Below is a small trained network, with its code and all its weights. Each question gives an input and a class and asks what happens when units are switched off, that is, made to give their printed mean instead of their output.

import numpy as np


def w(rows, s, z=0):
    codes = np.array(rows[::2]) - 128.0
    scale = np.full(codes.shape[1], s)
    scale[-1] = z or s
    return codes * scale


def norm(h):
    return h / np.sqrt((h * h).mean(-1, keepdims=True) + 1e-5)


def f(y):
    return np.maximum(y, 0)


def log_softmax(a):
    a = a - a.max(-1, keepdims=True)
    return a - np.log(np.exp(a).sum(-1, keepdims=True))


def net(x, mask):
    res = np.array(x, float).reshape(1, 5) / 4 @ E
    u = 0
    for l in range(3):
        y = f(norm(res) @ A[l][:, :-1].T + A[l][:, -1])
        res = res + np.where(mask[u : u + 8], y, B[l][:, -1]) @ B[l][:, :-1]
        u += 8
    return log_softmax(norm(res)[-1] @ U[:, :-1].T + U[:, -1])


A, B = {}, {}
E = w([
[135,159,142,152],'x0',
[194,127,102,5],'x1',
[20,163,187,95],'x2',
[152,47,202,158],'x3',
[169,218,193,107],'x4',
],0.0026)
A[0] = w([
[73,84,118,190,205],'L0N1',
[177,202,71,177,106],'L0N2',
[254,88,178,93,117],'L0N3',
[70,192,97,75,104],'L0N4',
[137,70,179,192,138],'L0N5',
[209,116,50,152,99],'L0N6',
[56,50,14,150,7],'L0N7',
[74,180,167,119,190],'L0N8',
],0.0086,0.0021)
B[0] = w([
[181,139,113,182,227],'L0N1',
[219,138,132,102,196],'L0N2',
[131,240,122,82,253],'L0N3',
[105,78,70,109,211],'L0N4',
[170,122,107,179,220],'L0N5',
[87,178,173,46,221],'L0N6',
[90,186,57,248,215],'L0N7',
[129,70,178,118,227],'L0N8',
],0.016,0.0045)
A[1] = w([
[71,179,160,87,109],'L1N1',
[115,134,179,131,78],'L1N2',
[65,89,167,147,58],'L1N3',
[124,111,171,153,35],'L1N4',
[2,60,102,75,78],'L1N5',
[88,152,211,126,3],'L1N6',
[126,116,218,184,45],'L1N7',
[91,106,152,139,79],'L1N8',
],0.0088,0.0013)
B[1] = w([
[128,143,182,87,253],'L1N1',
[104,119,164,137,148],'L1N2',
[130,120,51,117,172],'L1N3',
[165,100,126,121,158],'L1N4',
[3,64,96,110,252],'L1N5',
[93,126,198,138,164],'L1N6',
[178,152,135,86,202],'L1N7',
[128,125,89,124,152],'L1N8',
],0.014,0.0026)
A[2] = w([
[255,107,228,149,141],'L2N1',
[159,62,136,143,73],'L2N2',
[109,234,146,146,2],'L2N3',
[123,69,169,217,74],'L2N4',
[121,113,166,157,68],'L2N5',
[134,76,158,159,29],'L2N6',
[121,87,170,202,125],'L2N7',
[133,130,129,127,50],'L2N8',
],0.0068,0.00097)
B[2] = w([
[200,4,135,151,252],'L2N1',
[137,95,124,102,162],'L2N2',
[144,51,85,108,233],'L2N3',
[140,175,85,26,178],'L2N4',
[115,110,133,108,137],'L2N5',
[131,113,108,66,147],'L2N6',
[138,182,103,71,170],'L2N7',
[115,134,119,128,128],'L2N8',
],0.011,0.0037)
U = w([
[105,95,224,101,81],'0',
[126,240,150,24,169],'1',
[77,138,217,199,1],'2',
[14,37,88,96,164],'3',
[89,135,192,182,11],'4',
[142,187,53,251,186],'5',
[128,114,198,186,31],'6',
[226,52,152,127,166],'7',
],0.011,0.0078)

Each question gives the input, the list of numbers given to net, and the class t.
The units are the neurons (one row each of A and B). Each row of codes is followed by its name. A weight is (code - 128) times the scale printed after its matrix; where a second scale follows, it is the last column's (A, B and U).
mask holds one flag per neuron, layer by layer. A switched-off neuron (its flag False) gives its mean, the last column of its row in B, instead of its output. The means were averaged over made-up inputs and are rounded, as every weight is.
A unit's drop is (log p(t) with every unit on - log p(t) with that unit switched off) / (log p(t) with every unit on - log p(t) with every unit switched off).
The circuit of an input: a set's keep is (log p(t) with only the set's units on - log p(t) with every unit switched off) / (log p(t) with every unit on - log p(t) with every unit switched off). Starting from the 12 units with the biggest drops (on a tie, the unit counted first), units are removed one at a time, each time the one whose removal leaves the highest keep (on an exact tie, the one counted first), for as long as the keep stays at least 0.8.
units of the circuit, in order: the units of the circuit, biggest drop first
unit that matters most: the unit with the biggest drop
k most important neurons: the k neurons with the biggest drops, biggest first
top k neurons in layer l: the k neurons of layer l with the biggest drops, biggest first
drop of u: that unit's drop, to one decimal
input [2,5,-2,7,-5], class 1: units of the circuit, in order : [L0N3]
input [-8,-4,-7,8,2], class 5: top 2 neurons in layer 0 : [L0N5, L0N3]
input [-1,-8,6,-7,-6], class 5: 2 most important neurons : [L0N1, L0N7]
input [-3,-1,6,-3,-6], class 5: top 2 neurons in layer 0 : [L0N7, L0N1]
input [-5,-3,-3,6,7], class 5: top 4 neurons in layer 0 : [L0N5, L0N6, L0N3, L0N8]
input [-7,-3,6,1,2], class 3: top 3 neurons in layer 0 : [L0N3, L0N2, L0N4]
input [-5,-7,7,-3,2], class 3: top 2 neurons in layer 0 : [L0N4, L0N2]
input [-4,-3,-8,5,5], class 1: 2 most important neurons : [L0N3, L0N6]
input [-6,-8,0,-2,1], class 7: top 2 neurons in layer 0 : [L0N3, L0N8]
input [6,-4,6,-1,-3], class 7: 2 most important neurons : [L0N1, L0N8]
input [6,-4,-7,-8,5], class 7: 2 most important neurons : [L0N2, L0N3]
input [0,-2,7,-3,-5], class 5: 3 most important neurons : [L0N7, L0N1, L0N6]
input [7,-1,-6,-1,3], class 1: 2 most important neurons : [L0N6, L0N3]
input [0,1,-7,-2,-2], class 1: unit that matters most : L0N6
input [3,-4,-7,-7,4], class 7: 2 most important neurons : [L0N2, L0N3]
input [8,-5,4,5,-6], class 5: top 2 neurons in layer 0 : [L0N7, L0N2]
input [6,1,-5,1,2], class 1: top 2 neurons in layer 0 : [L0N3, L0N6]
input [-5,8,8,-1,8], class 3: 2 most important neurons : [L0N4, L1N5]
input [0,2,-7,4,-5], class 1: 2 most important neurons : [L0N6, L0N3]
input [-5,-7,-2,-8,4], class 7: unit that matters most : L0N2
input [5,-5,7,1,7], class 7: top 2 neurons in layer 1 : [L1N7, L1N4]
input [-8,5,-3,7,4], class 1: drop of L0N3 : 0.6
input [-8,4,-3,7,8], class 1: drop of L0N3 : 1.8
input [-4,-1,-3,0,-1], class 5: top 3 neurons in layer 0 : [L0N7, L0N1, L0N5]
input [-2,2,3,-7,6], class 3: drop of L0N4 : 0.7
input [5,-5,3,-5,0], class 7: top 2 neurons in layer 0 : [L0N1, L0N2]
